Each row is followed by its class.
23; 16; 15; -1; -15; -47; -25; -11; 4; 40; -14; 1; -51; 2; -20; -29; 24; -8; 35; 6; 54; -68; -21; -69; -7; 39; -16; 14; -59; 28; -31; 9 | Bot
-21; -26; -53; -8; -4; -36; -8; 5; -52; 22; -2; 1; 20; 31; 12; -3; -38; 3; -65; 7; -7; 20; -28; 12; 19; 40; -25; -7; -14; -6; 72; 16 | bamas
-36; -1; -10; -58; -10; -14; 36; 7; -45; -60; 8; 25; -19; 26; -9; -17; -26; 5; -60; -17; 14; -40; -62; 14; -4; 39; 7; -3; -24; 16; 22; 14 | fuv
-25; -11; -47; -7; 41; -33; 9; -11; -27; 28; -19; 23; 22; 43; 13; 6; -32; 35; -39; 19; -9; 44; -31; 6; -1; 24; -13; -22; -1; 4; 65; 13 | vigim
-30; 1; -14; -73; -45; -18; 22; -5; -38; -72; 15; 25; -27; -4; -6; -10; -26; 8; -44; -10; 34; -53; -55; -2; 6; 48; 21; 22; -37; 18; 23; 14 | bamas
35; -9; 17; 17; -67; 6; -17; 27; 3; -31; 29; 0; 28; -16; -8; 7; -25; -9; -15; -36; 15; 30; 0; 30; 28; 12; 4; 14; 8; -19; 2; -33 | buni
-4; 28; 28; 18; -69; 15; -19; 9; 25; -43; 23; -10; 40; -2; 10; 24; -13; -12; -11; 12; 16; 26; 19; 9; 9; 18; 4; 27; 11; 10; 21; -33 | fuv
3; -40; 35; -28; -8; 16; 8; 31; 38; -1; -38; 24; -31; 2; -2; -5; -3; -5; -23; -9; 24; -18; -4; -8; -39; 9; 26; 3; -16; 3; -5; -17 | Pem
-3; -32; -7; -37; -4; -6; 24; 38; 17; 22; -36; 37; -50; 3; -20; -30; -2; -14; -36; -28; 35; -33; -14; -5; -12; 9; 16; 11; -30; -27; -24; -28 | buni
-33; -8; 6; -7; 13; 3; -2; -19; -20; -41; -19; 12; -5; -10; 22; 6; -22; 10; -21; -13; -29; 28; -40; -26; -15; 13; 10; -17; 13; -18; 11; 48 | dulu
15; 13; 12; -60; -33; -11; -5; 16; -22; -26; 2; 5; -23; 23; 9; 3; -3; 66; -59; -24; -1; -65; -58; 40; 52; 20; 17; 14; -44; 1; 21; -4 | Zopup
-63; 6; 18; -10; 69; -33; -22; -18; 32; 62; -15; 64; -26; 27; -11; -13; -3; -21; 47; 30; -1; -19; -5; -112; -55; 26; -6; -4; -9; 6; -31; 28 | Bot
-20; -16; 27; 39; 45; -21; -19; -18; 50; 60; -17; 55; -34; 17; -11; -4; -5; 6; 72; 42; -9; 10; 5; -114; -33; -24; -14; 26; 2; 9; -28; 14 | Zopup
3; -34; -1; -33; -9; 21; -8; 2; -24; -46; -33; 2; -23; -15; 30; 9; -14; 28; -65; -19; -41; -24; -50; 3; 0; 11; 22; -6; 16; -20; 31; 46 | Pem
26; -22; 12; 21; -21; -14; -11; 4; 11; 2; 13; 7; -17; 4; -24; -1; 5; -37; 38; 22; 45; -10; 3; -28; -20; 6; -8; 14; -24; 42; -2; -15 | fuv
-29; -23; 13; -17; -1; 29; 2; -11; -39; -63; -46; -2; -1; -11; 40; 10; -9; -12; -43; 22; -48; 8; -40; -36; -19; 11; 12; -29; 23; -21; 12; 38 | riz
-21; -40; -11; -14; -7; 6; -9; -13; -43; -75; -30; -4; -25; 0; 35; 22; -11; 20; -48; 26; -46; -15; -70; -9; -2; 31; 11; -20; 12; -14; 45; 56 | fuv
-30; -32; 4; 4; 10; -5; -2; -4; -27; -21; -41; -15; -19; 3; 25; -7; -7; -2; -50; 5; -21; -13; -48; -67; -10; 19; -10; -22; 0; -17; 8; 58 | bamas
24; -61; 20; -33; -20; 13; -16; 12; 27; -1; -39; 36; -46; -9; -1; 3; -7; 20; -19; 5; 7; -27; -26; -8; -12; -12; 26; 18; -17; -10; 4; -23 | Zopup
-2; -1; -53; 36; -18; -50; -6; -5; -3; 80; -1; -5; -9; 23; 7; 1; -6; 39; -11; 3; -25; 38; -18; -28; 44; 0; -23; 8; -10; -3; 35; -6 | Zopup
5; -35; 20; -11; 7; 44; -30; 11; -15; -46; -43; -1; -5; -17; 35; 22; -8; 5; -52; -4; -37; -2; -33; -25; -4; -26; 23; -12; 27; -38; 12; 24 | Reful
39; 6; 13; 20; -76; 13; -26; 33; 30; 11; 48; -18; 42; -10; -9; 8; -12; -7; -15; -30; -1; 29; 24; 44; 53; 5; 1; 23; 2; -11; 5; -54 | riz
20; -41; -3; -45; -22; 7; 6; 36; 19; -7; -24; 8; -42; 14; -5; -1; -6; 18; -22; -13; 15; -17; -5; 25; -9; 0; 7; 6; -32; -15; -3; -33 | Pubiv
12; -70; 52; -43; -14; 21; 12; 17; 29; -6; -48; 13; -12; -2; 4; 8; -14; 18; -21; 2; 12; 4; 0; 48; -26; -18; 28; -17; 1; 6; 9; -36 | Pem
18; 6; 21; 31; -13; -44; -3; -11; -4; 42; -11; -3; -45; 3; -15; -23; 21; -20; 34; -2; 39; -33; -19; -100; 5; 11; -25; 18; -41; 29; -31; 23 | bamas
16; -100; 21; -28; 17; 21; 1; 26; 25; -25; -52; -9; -11; 16; 1; 12; -18; -5; -42; 10; 19; -16; -7; 9; -15; -32; 14; -26; 8; -3; 8; -19 | vare
-27; -38; 18; 41; 76; 5; -15; -11; 28; 16; -2; 33; 11; 12; -11; -11; -31; -29; 33; 27; 0; 26; 5; -64; -52; -25; -2; -5; 32; 9; -5; 43 | dulu
-27; -26; -75; 16; -1; -59; 7; 15; -7; 66; -2; 16; 2; 38; -7; -8; -42; 51; -27; 9; -10; 37; -16; 14; 50; 12; -12; 13; -22; -8; 57; -10 | Zopup
35; -62; 10; -40; -19; 27; 17; 23; 3; -50; -39; 16; -20; -19; 8; 11; -7; 21; -46; -8; 25; -5; -18; 51; -4; -8; 28; -13; 5; -24; 13; -26 | buni
27; 31; 15; 12; -60; 7; -33; 33; 17; -4; 37; 13; 18; 9; -4; 10; -16; -3; -21; -37; 9; 5; 5; -19; 39; 11; 0; 33; 2; -10; 2; -28 | Pubiv
-30; -6; 14; 27; 13; 18; -19; -11; -2; -30; -11; 2; 3; -17; 16; -3; -5; -27; -13; 21; -29; 0; -5; -38; -35; 28; 5; -13; 29; -17; 5; 43 | Bot
13; -63; 25; -32; -8; 22; 4; 36; 52; 0; -46; 10; -30; 6; 1; -1; -4; -2; -41; -18; 30; -14; -10; 4; -16; -1; 18; -1; -21; -5; -10; -30 | riz
-14; 13; -3; 12; 16; 32; -2; -3; -42; -60; 4; -21; 12; -9; 29; 16; 2; -35; -50; -23; -36; 4; -14; -9; -8; 12; -2; -23; 20; -19; 15; 52 | dulu
-42; 3; -2; -52; -4; -32; 35; 7; -9; -35; -26; 15; -29; 21; -7; -19; -20; 45; -42; -14; 27; -32; -48; -5; 26; 26; 27; 1; -24; 7; 6; 19 | vare
-31; -47; 40; 24; 70; -10; -13; -17; 39; 30; -12; 30; -5; 10; -13; -12; -26; 7; 59; 32; -13; 33; 12; -51; -49; -21; 2; 6; 24; 16; -8; 61 | bamas
-10; -73; -58; -15; 0; -47; -11; 11; -13; 40; -34; 10; 7; 46; 15; 11; -56; 51; -57; 3; -13; 44; -49; 10; 38; 21; -12; -14; -13; -2; 71; 0 | riz
25; -42; 30; -42; -4; 6; -3; 31; 46; 3; -57; -1; -50; 23; 9; -6; 8; 22; -38; -21; 32; -46; -39; -4; -11; 15; 18; 8; -39; 2; -11; -7 | riz
14; -29; 11; -20; 14; 35; -7; -14; -47; -58; -8; 6; -14; -23; 26; 15; -2; 26; -31; -7; -64; -8; -41; 36; 3; -12; 5; -19; 22; -34; 17; 31 | Zopup
14; 28; 36; 15; -49; -37; -22; -8; 22; 29; -31; 17; -46; 1; -8; -7; 30; -17; 53; 33; 55; -36; -18; -112; -8; 20; -8; 30; -52; 29; -36; -21 | fuv
-9; 0; -49; -2; -2; -31; -6; 3; -25; 52; 1; -15; 14; 35; 15; 14; -6; 38; -22; 30; -28; 30; 1; 42; 44; 2; -5; -23; 7; -1; 60; -4 | Pubiv
-52; 32; 12; -57; -32; -20; 20; 6; -37; -33; -7; 1; 5; 27; 2; -6; -9; 6; -46; 1; 12; -45; -38; -12; 17; 33; 14; -17; -33; 13; 6; -6 | Zopup
21; 27; 9; 7; -67; 10; -29; 21; 6; -20; 20; 25; 15; 8; 5; 13; -19; -10; -21; 3; 13; 11; 8; -40; 12; 27; -15; 31; 0; -16; 14; -38 | Pubiv
14; 43; 20; -8; -51; 9; -44; 37; 15; 13; 20; 21; 41; -1; 5; 16; -4; -10; -29; -18; 2; -1; 20; 3; 42; 22; 15; 23; 4; -39; 1; -36 | buni
-22; -36; -50; -10; 27; -47; 26; -9; -27; 28; -44; -19; -5; 38; 17; -3; -32; 68; -60; -11; -15; 38; -35; 32; 43; -1; -20; -22; 4; -9; 54; 20 | vare
-1; -14; -16; -62; -32; -17; 24; 17; -30; -55; -5; 8; -18; 17; -2; 1; -31; 56; -61; -19; 31; -34; -55; 4; 37; 11; 6; 4; -30; 0; 23; -8 | Reful
-20; -21; -12; 2; -2; 21; -29; 3; -16; -55; -20; -26; 0; -13; 19; 14; -12; -20; -39; 18; -11; -11; -17; -40; -18; 14; 6; -10; 21; -20; 24; 48 | Reful
-11; -33; -39; -12; 27; -40; 5; -21; -32; 42; 9; 14; 4; 30; -2; -5; -31; 62; -12; 28; -26; 28; -31; 54; 20; 3; -20; -19; 2; 5; 60; 7 | Zopup
-12; -41; -57; 4; 27; -48; 7; 2; -22; 51; -29; -15; 34; 59; 12; 3; -49; 45; -61; -12; -8; 59; -38; 20; 21; 7; -29; -30; -3; 4; 67; 2 | vigim
1; -36; -41; 27; -3; -30; 0; 14; -13; 41; -9; 25; -4; 35; 7; 3; -29; 34; -37; 19; -18; 19; -30; -21; 35; -3; -16; 8; -12; -8; 47; -18 | Zopup
-23; -10; -64; -8; 4; -44; 7; 3; -52; 40; 5; 16; 5; 50; 3; -3; -33; 20; -34; 25; -23; 33; -16; 22; 19; 34; -29; -17; -6; -7; 68; 1 | Pubiv
-23; -10; -36; -68; -18; -30; 33; -2; -35; -79; 0; 9; -21; 23; -5; -4; -28; 46; -27; 35; 38; -55; -44; 42; 8; 53; 0; 11; -37; 12; 44; 8 | fuv
50; -37; 17; 29; 5; -11; -40; 16; 14; 26; -19; -14; -33; 5; -18; -12; -5; 2; 12; -4; 45; -31; -4; -41; 8; -25; -21; 28; -34; 22; -12; 10 | Reful
-10; -6; -23; -70; -35; -4; 20; 30; -24; -67; 3; 6; -26; 22; 0; -4; -22; 51; -67; -3; 16; -68; -47; 30; 40; 26; 20; 4; -30; -6; 24; -3 | Pubiv
-3; -24; 9; -25; -5; 23; -20; 11; -34; -50; 0; -14; 12; -10; 23; 15; -7; -9; -37; 1; -34; -5; -22; 29; -7; 21; 15; -15; 1; -24; 27; 32 | bamas
18; -52; 25; -21; -1; -11; 12; 23; 19; 24; -57; 22; -54; 20; -7; -19; -3; 25; -28; -16; 23; -32; -33; -4; -5; 2; 2; 6; -40; -14; -8; -22 | Zopup
-40; -31; -19; -37; 6; 9; 14; 1; -45; -60; -26; 12; 3; -3; 22; 2; -33; -19; -72; -42; -22; 3; -46; -10; -22; 30; 3; -31; 9; -32; 13; 16 | Bot
25; -29; 49; -40; 16; 26; 24; 3; 23; -28; -39; 15; -28; 2; 6; -1; 0; 17; -19; -21; 23; -4; -7; 36; -36; -15; 20; -3; -5; -3; -4; -4 | dulu
0; -70; 7; -65; 7; 10; 14; 43; 37; -16; -59; 13; -35; 11; -8; -5; -14; 23; -53; -3; 58; -28; -17; 28; -28; 13; 23; -13; -28; -26; 10; -28 | Reful
1; -6; -21; -58; -49; -11; 14; 8; -34; -68; -5; -6; -11; 9; 7; 0; -28; 17; -67; -19; 37; -50; -56; 3; 24; 21; 14; 8; -36; 7; 24; -10 | dulu
-22; 18; -4; -78; -35; -24; 17; 8; -60; -42; 16; 22; -9; 16; 4; -3; -19; 31; -64; -28; 5; -36; -56; 20; 35; 49; 4; 0; -48; 0; 25; 7 | bamas
-7; 33; 0; 2; -80; -8; -29; 21; 18; -12; 16; 2; 25; 0; 9; 18; -13; -2; -16; -8; 2; 20; -10; -17; 30; 26; 24; 34; -6; -5; 19; -27 | fuv
10; -26; -33; 1; 53; -13; -16; -15; -25; 29; -1; 4; 20; 16; 13; 2; -22; 49; -12; 41; -22; 26; -12; 47; 12; -15; -6; -18; 13; -3; 60; 32 | dulu
-2; -35; -14; -33; -5; 33; -14; 8; -38; -61; -34; 20; 3; -22; 19; 9; -18; -6; -64; 22; -24; -31; -31; -2; 2; 19; 6; -14; 3; -56; 22; 0 | vigim
16; 11; 4; 24; -15; -59; -3; 6; -2; 51; -30; -19; -45; 22; -12; -22; 22; 12; 14; -3; 47; -29; -21; -63; 22; 21; -20; 1; -50; 28; -22; 22 | buni
0; 16; 7; 5; -79; -7; -18; 5; 26; -26; 7; 0; -6; -23; -5; 7; -18; 10; -11; -19; 30; 17; -7; -60; 20; 18; 3; 31; -2; -6; -3; -12 | Reful
15; -46; 15; -56; 10; 11; -13; 16; 14; -7; -39; 38; -40; 4; 3; -4; -4; -10; -36; -18; 18; -65; -38; -10; -26; 12; 28; 5; -19; -18; -6; -20 | Bot
23; 41; 16; 20; -72; 8; -30; 17; 18; -1; 54; -2; 45; -13; 4; 25; -6; 22; 10; 25; -18; 22; 42; 16; 41; 13; -3; 29; 5; -4; 22; -35 | Pem
11; -4; 9; 15; -18; -24; -21; 1; 3; 13; -22; -7; -39; 9; -12; -10; 11; -21; 40; 34; 38; -53; -6; -67; 7; -5; 8; 15; -26; 33; -16; 9 | Pubiv
28; -82; -12; -37; 19; 18; 1; 48; 31; -17; -53; -3; -24; 3; -5; -14; -23; 0; -65; -37; 55; -43; -28; 32; -11; -8; 29; 0; -24; -27; 6; -11 | dulu
15; -46; 5; -39; 17; -5; 5; 10; 10; -6; -35; 32; -47; 8; -14; -6; -13; 11; -8; -11; 38; -9; -22; -17; -36; 4; 12; 7; -20; 5; 7; 11 | Reful
2; -7; -22; -47; -36; -12; 33; 21; -40; -71; 11; 2; -17; 25; -5; -6; -26; 9; -68; -46; 29; -47; -62; 30; 25; 22; 15; 18; -32; 27; 29; 0 | fuv
25; 9; 30; 8; -89; -7; -17; 1; 6; -9; 19; 44; 5; -4; 0; 18; -30; 12; -22; -51; -1; 36; -26; -32; 40; 7; 5; 40; 1; -1; 12; -44 | Zopup
-8; 10; 34; -12; -56; -5; -21; 6; 20; 13; 1; 19; 16; -8; 0; 10; -15; -8; -6; -9; 16; 8; 15; -27; 7; 23; -12; 12; -7; -5; -4; -41 | Pem
